Each row has a name. Each question is about the rows just above it.

zikiv: [117 171  95 145 171 142 155  71]
Sude: [158 166  88 147 101 149 140  81]
manar: [ 94  94  94 145 107  94 107 107]
kifof: [117 156  94 145 107 142 155  71]
Count of [172] in zikiv: -> 0
Count of [94] in manar: -> 4
Times [93] occurs in manar: -> 0

buro: [135 123  92 177 110  85  83  80 138]
ruv: [125 129  88 168 113 113 115 113 113]
veg: [137 122  94 178 109  87 112  83 139]
Fod: [126 125  91  78 110  84 113  78 138]
Fasa: [141 120  98 179 109  91 113  90 139]
puna: [130 126  89 173 138  83 114  75 137]
tofor: [139 101  94 178 139 139 139  94 139]
Fot: [127 127 171 171 112  82  95  74 127]
tik: [144 119 103 177 110  96 113  97 139]
zezo: [140 121  96 179 109  89 112  87 139]
Count of [94] in tofor: -> 2
Times [113] occurs in ruv: -> 4
Count of [83] in Fod: -> 0
How many times does Fot hold [127]? -> 3
How many times does tofor hold [139]? -> 5
How many times does Fasa hold [139]? -> 1
Count of [173] in puna: -> 1

von: [126 125 121 136 145 118 145 125 137]
Zag: [ 86 189 121  87 110 151  92 123 112]
Nefil: [126 125 123 116 116 123 145 116 117]
How many times does von hold [145]? -> 2
How many times does von hold [125]? -> 2
How many times does Nefil hold [116]? -> 3

gapum: [122 183 156 140  92]
tari: [124  88 107 110 109]
tev: [119 119 121 119 121]
Zoguv: [124  77 122  97 171]
Count of [109] in tari: -> 1
How many times does tev hold [121]? -> 2
Times [97] occurs in Zoguv: -> 1

legu: [121 115 110 144 149  90 128  77 151 146 138 128 115 152]
runa: [ 98 138 138 139 110 138  83 138 146  83 166 138 138 109]
Pofor: [129 159  97  97 144 151 151 151 165  97  78 159 125  97]
Galar: [ 87 107 133  97 140 140 140 139 107 140 140 156 140 154]
Times [97] occurs in Pofor: -> 4
Times [140] occurs in Galar: -> 6
Count of [79] in Pofor: -> 0
Times [139] occurs in runa: -> 1
Times [138] occurs in runa: -> 6
Count of [76] in legu: -> 0
Times [146] occurs in runa: -> 1

pame: [145 131  96 113 151 120 121 126  91 151  99 141 122  91 116 111 149 109
  86 129  78 160  94 142 119  96  89 124 106 112 127  97 117 103 114 136
 131 154 110 153 146 131  94  86 136 117 118  93  94 150 142  90 123 129
 130 158]
kan: [145 146 101  91 111  96 130  88  86  87  88  69  86 119  96 148 121 125
  79 131  64  94  99  98  88 104 110 121 112  94 109  90  90  99  96 111
  83 134  89  92 126 147  74  88  79 104 108  91  61 111  98  77 141 121
 120 128]
feg: [158 134 148 148 139 134 131 129 127 120 134 132 122 136 142 135 145 118
 115 158  83 121 129 127 117 129 101 159 123 117 125 113 123 150 140 132
 135 138 148 138 134 138  96 113 115 143 142 112  78 146 158 118 134 126
 125 148]
zokog: [125  99 165 144 149  95 104 127 166 114 173 116 113 114 130 115 147 110
 151 145 142 148 105  96 137 144 121 138 128 124 114 161 137 146 143 167
 129  92 130 137  99 107  96 127 108 147 182 149 107 132 151 145 114 134
 136 124]
Liba: [117 112 107 135 105 134 130 112 125 121 116 131 116 128 102 121 119 138
 120 113 141 135 141 122 138 135 132 132 129 134 140 128 105 102  95 120
 103 112 135 130 113 133 137 113 125 110 106 121 146 112 121 134 113 126
 129 105]
Sulo: [119 115 127 136 143 108  91 135 110 131 123 135 133 125 133 116 132 106
 128 124 112 112 102 110 117 129  87  93 136 103  91 125 147 141 161 112
 146 112 120 128 109  88 102  99 136 133 128 124  98 128 141 123 102 113
 113 126]
How many times does feg hold [133]? -> 0
Count of [112] in Liba: -> 4
Times [161] occurs in Sulo: -> 1

fal: [104 168 138 115 136 105 125  76 121 121 145]
dano: [127 142 159 109 153 127 185 159 127 141 141]
nika: [104 142 144 104 124  87 166 119 124 105 166]
mabo: [116 116 116 105 116 152 160 152 116 117 116]
Times [116] occurs in mabo: -> 6
How many times does dano hold [141]? -> 2
Count of [104] in nika: -> 2
Times [152] occurs in mabo: -> 2
Times [109] occurs in dano: -> 1
Count of [159] in dano: -> 2
Count of [160] in mabo: -> 1

